Here is a tiny trained network, its code and every weight. The questions are about switching its units off for an input and a class, where a switched-off unit gives its printed mean instead of its output.

import numpy as np


def w(rows, s, z=0):
    codes = np.array(rows[::2]) - 128.0
    scale = np.full(codes.shape[1], s)
    scale[-1] = z or s
    return codes * scale


def f(y):
    return np.maximum(y, 0)


def log_softmax(a):
    a = a - a.max(-1, keepdims=True)
    return a - np.log(np.exp(a).sum(-1, keepdims=True))


def net(x, mask):
    res = np.array(x, float).reshape(1, 7) / 4 @ E
    y = f(res @ A[0][:, :-1].T + A[0][:, -1])
    res = res + np.where(mask, y, B[0][:, -1]) @ B[0][:, :-1]
    return log_softmax(res[-1] @ U[:, :-1].T + U[:, -1])


A, B = {}, {}
E = w([
[63,193,90,91,60,166,65,84,165,145],'x0',
[158,151,137,91,232,148,133,205,164,207],'x1',
[154,63,168,77,59,208,96,144,88,153],'x2',
[95,183,127,117,92,110,114,170,63,169],'x3',
[101,151,101,121,94,111,124,189,224,110],'x4',
[119,109,100,123,118,177,254,131,128,144],'x5',
[132,185,97,54,66,164,90,123,64,129],'x6',
],0.0082)
A[0] = w([
[59,126,91,197,123,90,190,112,144,105,117],'N0',
[139,137,161,127,130,184,144,103,81,134,144],'N1',
[133,156,76,83,81,97,102,157,149,159,129],'N2',
[142,66,177,88,92,184,105,129,77,178,225],'N3',
[142,135,89,91,96,114,97,130,145,99,150],'N4',
[105,150,142,135,82,162,90,82,187,111,215],'N5',
[144,82,173,193,135,110,111,147,146,105,210],'N6',
[154,137,132,97,136,159,190,169,147,197,229],'N7',
[132,130,160,105,94,151,58,232,123,211,203],'N8',
[110,161,117,140,144,97,185,71,137,58,202],'N9',
[92,134,87,179,109,101,134,83,138,74,92],'N10',
[124,117,109,142,70,109,73,131,100,95,154],'N11',
[78,157,158,118,54,148,120,120,122,52,221],'N12',
[180,164,105,107,137,194,138,129,83,166,130],'N13',
[188,123,144,104,157,121,168,174,108,194,245],'N14',
[179,111,187,118,178,112,78,75,60,155,181],'N15',
[145,91,131,104,109,180,146,77,97,133,176],'N16',
[85,119,140,226,163,217,156,92,138,95,156],'N17',
[125,171,101,129,112,89,142,192,156,183,112],'N18',
[80,126,181,121,74,107,90,119,135,95,165],'N19',
[109,103,162,163,202,128,181,133,254,137,252],'N20',
],0.0093,0.0034)
B[0] = w([
[199,117,135,35,108,2,180,131,156,162,200],'N0',
[148,68,165,146,181,212,217,94,111,120,186],'N1',
[48,153,133,122,127,140,87,189,165,109,213],'N2',
[92,183,193,180,150,226,163,119,78,112,251],'N3',
[93,143,159,111,88,167,67,174,115,86,192],'N4',
[148,63,157,170,72,184,69,169,144,113,235],'N5',
[180,68,184,173,225,106,133,131,106,45,196],'N6',
[125,151,159,151,202,190,149,175,172,118,220],'N7',
[70,208,112,173,157,132,64,129,133,128,254],'N8',
[109,140,83,133,118,43,78,141,159,104,209],'N9',
[112,114,130,154,35,79,107,93,88,145,197],'N10',
[111,70,191,203,90,209,75,145,111,127,209],'N11',
[165,75,131,191,83,187,51,170,113,101,248],'N12',
[141,159,215,178,165,182,168,83,150,99,198],'N13',
[87,119,117,173,226,210,151,130,168,112,218],'N14',
[122,112,171,216,207,177,93,70,91,119,213],'N15',
[151,60,235,112,168,186,140,80,138,90,211],'N16',
[148,137,126,130,109,44,188,109,196,112,189],'N17',
[141,148,137,157,143,121,117,207,171,71,189],'N18',
[148,103,176,179,63,182,52,196,145,113,209],'N19',
[174,56,175,146,170,114,183,172,177,43,247],'N20',
],0.0064,0.0089)
U = w([
[91,203,81,91,173,113,109,192,187,125,169],'0',
[82,201,129,104,147,197,144,45,31,172,3],'1',
[102,160,142,160,208,58,64,49,80,126,91],'2',
[192,63,161,140,157,169,99,129,121,91,250],'3',
[198,120,66,90,69,41,161,102,165,96,16],'4',
[98,162,99,137,25,122,2,134,104,119,70],'5',
[129,85,71,113,78,79,120,37,56,146,47],'6',
],0.0079,0.0034)

Each question gives the input, the list of numbers given to net, and the class t.
The units are the neurons (one row each of A and B). Each row of codes is followed by its name. A weight is (code - 128) times the scale printed after its matrix; where a second scale follows, it is the last column's (A, B and U).
mask holds one flag per neuron, in row order. A switched-off neuron (its flag False) gives its mean, the last column of its row in B, instead of its output. The means were averaged over made-up inputs and are rounded, as every weight is.
A unit's drop is (log p(t) with every unit on - log p(t) with that unit switched off) / (log p(t) with every unit on - log p(t) with every unit switched off).
The circuit of an input: a set's keep is (log p(t) with only the set's units on - log p(t) with every unit switched off) / (log p(t) with every unit on - log p(t) with every unit switched off). Starting from the 12 units with the biggest drops (on a tie, the unit counted first), units are removed one at a time, each time the one whose removal leaves the highest keep (on an exact tie, the one counted first), for as long as the keep stays at least 0.8.
circuit, biggest first: the units of the circuit, biggest drop first
most important unit: the unit with the biggest drop
k most important neurons: the k neurons with the biggest drops, biggest first
drop when u is switched off: that unit's drop, to one decimal
input [7,5,-2,-8,2,6,-1], class 0: circuit, biggest first	[N12; N16]
input [-2,1,-5,1,1,-8,2], class 2: 3 most important neurons	[N12; N5; N15]
input [4,8,-1,-1,-3,-8,5], class 2: circuit, biggest first	[N15; N8]
input [8,-7,-6,-7,3,3,-4], class 4: most important unit	N0
input [-8,3,-8,8,-7,-1,5], class 2: 2 most important neurons	[N15; N3]
input [8,6,2,-3,-8,-6,-1], class 2: 2 most important neurons	[N15; N8]
input [8,4,-7,-5,8,6,-2], class 4: 2 most important neurons	[N0; N20]
input [3,-1,8,-5,1,-5,6], class 5: 3 most important neurons	[N20; N8; N6]
input [2,3,8,-4,-5,2,5], class 1: 2 most important neurons	[N3; N20]
input [-4,3,3,5,-1,-6,3], class 2: 2 most important neurons	[N8; N15]
input [5,1,1,5,-1,5,7], class 1: drop when N13 is switched off	0.3
input [-1,-6,4,8,1,-2,-5], class 5: drop when N20 is switched off	0.4
input [-1,-2,-8,3,-2,-3,1], class 4: drop when N20 is switched off	-0.1
input [-6,-8,4,-4,7,-8,4], class 5: most important unit	N20
input [2,3,1,-8,7,-4,4], class 5: drop when N20 is switched off	-0.1
